Below is a small trained network, with its code and all its weights. Each question gives an input and a class and asks what happens when units are switched off, that is, made to give their printed mean instead of their output.

import numpy as np


def w(rows, s, z=0):
    codes = np.array(rows[::2]) - 128.0
    scale = np.full(codes.shape[1], s)
    scale[-1] = z or s
    return codes * scale


def f(y):
    return np.maximum(y, 0)


def log_softmax(a):
    a = a - a.max(-1, keepdims=True)
    return a - np.log(np.exp(a).sum(-1, keepdims=True))


def net(x, mask):
    res = np.array(x, float).reshape(1, 4) / 4 @ E
    y = f(res @ A[0][:, :-1].T + A[0][:, -1])
    res = res + np.where(mask, y, B[0][:, -1]) @ B[0][:, :-1]
    return log_softmax(res[-1] @ U[:, :-1].T + U[:, -1])


A, B = {}, {}
E = w([
[156,114,114,135,142,159,235,90,147,116,177],'x0',
[132,141,139,124,120,121,138,127,133,127,118],'x1',
[80,124,133,89,195,151,145,88,108,201,83],'x2',
[177,2,162,108,127,72,114,90,121,137,133],'x3',
],0.022)
A[0] = w([
[140,180,78,160,148,210,163,90,141,104,155,142],'neuron 1',
[111,68,186,66,175,127,132,70,94,209,110,62],'neuron 2',
[102,125,129,109,174,123,68,138,95,177,7,145],'neuron 3',
[83,160,81,64,163,148,143,102,124,145,91,124],'neuron 4',
[187,48,129,125,123,117,181,46,165,129,167,65],'neuron 5',
[152,92,225,110,114,54,45,118,75,131,119,152],'neuron 6',
[107,156,102,140,149,167,207,157,136,106,171,147],'neuron 7',
[43,167,122,134,168,131,135,105,155,115,128,150],'neuron 8',
[168,122,105,145,100,155,182,131,184,63,210,158],'neuron 9',
[160,128,137,161,62,107,59,154,137,70,148,199],'neuron 10',
[137,74,153,81,135,128,183,72,95,196,161,84],'neuron 11',
[101,149,119,146,166,149,144,159,148,133,103,130],'neuron 12',
[66,189,114,126,87,150,60,182,95,109,114,255],'neuron 13',
[115,169,98,192,113,134,104,171,141,96,124,218],'neuron 14',
[99,187,131,94,166,174,149,97,78,191,99,131],'neuron 15',
[115,113,142,122,208,173,218,73,106,137,104,38],'neuron 16',
],0.012,0.0087)
B[0] = w([
[130,171,179,216,169,145,191,102,151,114,136,223],'neuron 1',
[62,170,118,52,176,89,162,142,95,111,67,223],'neuron 2',
[24,156,197,49,80,113,94,125,144,158,161,240],'neuron 3',
[156,93,146,112,112,243,105,88,54,168,172,203],'neuron 4',
[177,123,25,70,64,98,162,132,130,112,106,233],'neuron 5',
[139,96,182,65,160,123,59,113,26,46,109,246],'neuron 6',
[124,119,181,200,162,88,191,101,199,122,150,218],'neuron 7',
[171,125,153,120,131,169,129,97,136,192,177,194],'neuron 8',
[82,144,118,187,101,33,178,56,188,100,153,240],'neuron 9',
[224,100,114,89,178,134,107,187,128,38,120,235],'neuron 10',
[130,180,69,118,131,117,206,137,97,97,28,207],'neuron 11',
[157,131,149,146,122,170,85,124,111,139,173,176],'neuron 12',
[169,255,86,96,149,167,133,216,152,178,109,252],'neuron 13',
[115,210,135,130,163,116,133,204,147,139,114,212],'neuron 14',
[153,65,174,124,141,218,126,108,105,207,192,226],'neuron 15',
[205,137,112,149,201,200,210,186,104,192,89,211],'neuron 16',
],0.0096,0.024)
U = w([
[162,205,58,90,155,133,165,214,120,131,70,196],'0',
[194,53,167,90,140,115,58,152,83,49,130,184],'1',
[86,173,177,201,123,81,147,101,187,93,170,196],'2',
[164,58,46,115,7,69,152,58,138,74,136,146],'3',
[104,145,161,94,82,163,58,134,118,191,191,121],'4',
[4,119,171,70,132,85,109,74,88,109,77,3],'5',
[188,69,150,166,159,167,171,73,108,150,150,24],'6',
],0.011,0.0023)

Each question gives the input, the list of numbers given to net, and the class t.
The units are the neurons (one row each of A and B). Each row of codes is followed by its name. A weight is (code - 128) times the scale printed after its matrix; where a second scale follows, it is the last column's (A, B and U).
mask holds one flag per neuron, in row order. A switched-off neuron (its flag False) gives its mean, the last column of its row in B, instead of its output. The means were averaged over made-up inputs and are rounded, as every weight is.
A unit's drop is (log p(t) with every unit on - log p(t) with that unit switched off) / (log p(t) with every unit on - log p(t) with every unit switched off).
The circuit of an input: a set's keep is (log p(t) with only the set's units on - log p(t) with every unit switched off) / (log p(t) with every unit on - log p(t) with every unit switched off). Starting from the 12 units with the biggest drops (on a tie, the unit counted first), units are removed one at a time, each time the one whose removal leaves the highest keep (on an exact tie, the one counted first), for as long as the keep stays at least 0.8.
circuit, biggest first: the units of the circuit, biggest drop first
most important unit: the unit with the biggest drop
top k neurons: the k neurons with the biggest drops, biggest first
drop of u: that unit's drop, to one decimal
input [8,1,4,0], class 6: circuit, biggest first	neuron 13
input [-5,1,-6,1], class 1: top 4 neurons	neuron 6; neuron 10; neuron 11; neuron 16
input [6,4,5,0], class 6: top 2 neurons	neuron 13; neuron 15
input [2,4,0,1], class 3: top 2 neurons	neuron 13; neuron 14
input [-7,4,1,-8], class 4: top 2 neurons	neuron 3; neuron 15
input [0,-7,3,8], class 5: top 2 neurons	neuron 13; neuron 6
input [-6,8,8,0], class 4: top 2 neurons	neuron 15; neuron 4
input [2,-7,-8,6], class 3: top 2 neurons	neuron 9; neuron 5
input [0,-8,7,5], class 5: top 4 neurons	neuron 13; neuron 3; neuron 10; neuron 2
input [-5,5,1,-4], class 4: top 2 neurons	neuron 3; neuron 11
input [-1,-3,1,1], class 5: top 2 neurons	neuron 10; neuron 13
input [1,-8,7,-4], class 6: drop of neuron 16	0.2
input [-8,1,-2,1], class 1: drop of neuron 6	1.3
input [-6,-5,6,7], class 5: drop of neuron 9	0.0
input [7,7,-1,0], class 2: drop of neuron 9	0.1
input [8,5,-4,3], class 3: most important unit	neuron 5
